Here is a tiny trained network, its code and every weight. The questions are about switching its units off for an input and a class, where a switched-off unit gives its printed mean instead of its output.

import numpy as np


def w(rows, s, z=0):
    codes = np.array(rows[::2]) - 128.0
    scale = np.full(codes.shape[1], s)
    scale[-1] = z or s
    return codes * scale


def f(y):
    return y / 2 * (1 + np.tanh(0.7978845608 * (y + 0.044715 * y**3)))


def log_softmax(a):
    a = a - a.max(-1, keepdims=True)
    return a - np.log(np.exp(a).sum(-1, keepdims=True))


def net(x, mask):
    res = np.array(x, float).reshape(1, 5) / 4 @ E
    y = f(res @ A[0][:, :-1].T + A[0][:, -1])
    res = res + np.where(mask, y, B[0][:, -1]) @ B[0][:, :-1]
    return log_softmax(res[-1] @ U[:, :-1].T + U[:, -1])


A, B = {}, {}
E = w([
[201,185,27,167,140,54,181],'x0',
[127,130,127,128,125,130,133],'x1',
[150,181,213,253,69,151,45],'x2',
[65,69,50,177,53,117,95],'x3',
[64,211,72,118,186,165,58],'x4',
],0.013)
A[0] = w([
[150,124,159,154,155,98,88,207],'neuron 1',
[85,113,79,36,131,127,175,97],'neuron 2',
[68,113,69,172,71,150,125,101],'neuron 3',
[244,213,217,41,169,151,131,97],'neuron 4',
[107,139,96,170,190,136,104,2],'neuron 5',
[189,192,142,225,44,199,82,158],'neuron 6',
[134,178,160,127,80,112,136,151],'neuron 7',
[107,194,178,160,111,143,136,97],'neuron 8',
[172,147,178,198,123,154,117,151],'neuron 9',
[46,179,97,143,187,139,62,60],'neuron 10',
[162,138,132,199,145,106,112,85],'neuron 11',
[177,152,75,195,199,89,130,95],'neuron 12',
[201,205,93,113,99,72,134,77],'neuron 13',
[44,91,185,82,131,180,75,123],'neuron 14',
[130,46,116,158,78,80,133,114],'neuron 15',
[93,119,191,94,104,136,106,70],'neuron 16',
[138,87,101,46,176,92,216,226],'neuron 17',
[133,82,232,87,190,198,106,69],'neuron 18',
[243,92,199,118,98,134,199,91],'neuron 19',
[54,58,41,184,71,118,85,74],'neuron 20',
[225,178,81,164,140,38,117,62],'neuron 21',
[157,149,136,195,65,148,116,83],'neuron 22',
[62,234,80,100,175,143,74,132],'neuron 23',
[154,189,222,131,229,134,187,114],'neuron 24',
[132,195,204,186,87,138,88,123],'neuron 25',
[227,23,201,139,121,89,173,78],'neuron 26',
[53,70,177,125,84,182,89,56],'neuron 27',
[125,57,82,31,197,147,142,119],'neuron 28',
[158,91,170,117,39,109,181,75],'neuron 29',
[124,219,134,110,250,167,88,125],'neuron 30',
[131,175,171,194,112,142,136,149],'neuron 31',
],0.012,0.0056)
B[0] = w([
[115,105,133,119,156,102,95,162],'neuron 1',
[92,74,143,149,172,78,99,206],'neuron 2',
[154,98,82,40,75,183,97,183],'neuron 3',
[225,22,58,32,119,226,121,234],'neuron 4',
[160,198,138,142,98,127,129,143],'neuron 5',
[87,66,146,106,175,79,90,233],'neuron 6',
[116,117,133,124,132,114,139,155],'neuron 7',
[84,96,115,168,126,72,100,168],'neuron 8',
[74,93,195,99,200,68,108,192],'neuron 9',
[167,214,193,151,68,127,98,189],'neuron 10',
[88,106,114,179,147,125,119,162],'neuron 11',
[88,179,72,191,138,150,191,185],'neuron 12',
[93,109,65,159,136,181,223,186],'neuron 13',
[112,180,78,185,168,141,198,212],'neuron 14',
[186,162,128,82,88,179,104,181],'neuron 15',
[130,145,52,214,141,148,188,167],'neuron 16',
[83,96,161,113,181,62,107,249],'neuron 17',
[94,133,24,214,130,170,217,202],'neuron 18',
[174,186,189,170,62,141,87,206],'neuron 19',
[222,57,64,35,84,184,57,213],'neuron 20',
[107,164,41,189,150,155,245,203],'neuron 21',
[105,124,115,115,150,104,131,181],'neuron 22',
[158,217,208,163,66,107,92,208],'neuron 23',
[205,47,73,22,95,174,75,216],'neuron 24',
[86,66,137,135,151,77,116,212],'neuron 25',
[148,228,253,161,57,104,100,209],'neuron 26',
[111,171,92,144,155,190,182,203],'neuron 27',
[54,101,157,111,210,54,92,222],'neuron 28',
[144,198,155,181,100,132,117,180],'neuron 29',
[167,192,199,127,56,120,81,214],'neuron 30',
[98,102,150,104,182,91,104,183],'neuron 31',
],0.011,0.022)
U = w([
[47,93,154,110,214,33,99,158],'0',
[209,76,65,51,89,191,91,205],'1',
[151,230,204,172,48,105,105,112],'2',
[74,175,35,189,165,165,253,2],'3',
],0.014,0.0054)

Each question gives the input, the list of numbers given to net, and the class t.
The units are the neurons (one row each of A and B). Each row of codes is followed by its name. A weight is (code - 128) times the scale printed after its matrix; where a second scale follows, it is the last column's (A, B and U).
mask holds one flag per neuron, in row order. A switched-off neuron (its flag False) gives its mean, the last column of its row in B, instead of its output. The means were averaged over made-up inputs and are rounded, as every weight is.
A unit's drop is (log p(t) with every unit on - log p(t) with that unit switched off) / (log p(t) with every unit on - log p(t) with every unit switched off).
The circuit of an input: a set's keep is (log p(t) with only the set's units on - log p(t) with every unit switched off) / (log p(t) with every unit on - log p(t) with every unit switched off). Starting from the 12 units with the biggest drops (on a tie, the unit counted first), units are removed one at a time, each time the one whose removal leaves the highest keep (on an exact tie, the one counted first), for as long as the keep stays at least 0.8.
circuit, biggest first: the units of the circuit, biggest drop first
most important unit: the unit with the biggest drop
top k neurons: the k neurons with the biggest drops, biggest first
drop of u: that unit's drop, to one decimal
input [6,7,-5,0,5], class 3: circuit, biggest first => (neuron 12)
input [4,-8,2,3,0], class 3: top 2 neurons => (neuron 4; neuron 24)
input [-5,0,-3,5,5], class 1: top 2 neurons => (neuron 20; neuron 26)
input [4,-8,-6,6,-3], class 0: top 3 neurons => (neuron 4; neuron 17; neuron 28)
input [-3,-3,8,-7,-1], class 0: top 2 neurons => (neuron 9; neuron 25)
input [7,0,4,-2,6], class 3: top 3 neurons => (neuron 21; neuron 13; neuron 12)
input [3,4,-4,8,7], class 1: top 2 neurons => (neuron 20; neuron 3)
input [-6,5,-5,-5,5], class 3: top 3 neurons => (neuron 18; neuron 14; neuron 20)
input [-2,1,4,-7,7], class 1: top 3 neurons => (neuron 4; neuron 24; neuron 26)
input [-1,-2,2,5,7], class 2: top 2 neurons => (neuron 23; neuron 4)
input [-5,2,-8,8,-3], class 0: top 2 neurons => (neuron 28; neuron 4)
input [-6,1,7,3,2], class 0: drop of neuron 6 => 1.6
input [-5,-1,-6,-8,2], class 1: drop of neuron 24 => 2.8
input [-8,-7,6,3,8], class 2: most important unit => neuron 10
input [8,-6,1,2,-5], class 3: drop of neuron 21 => 0.2
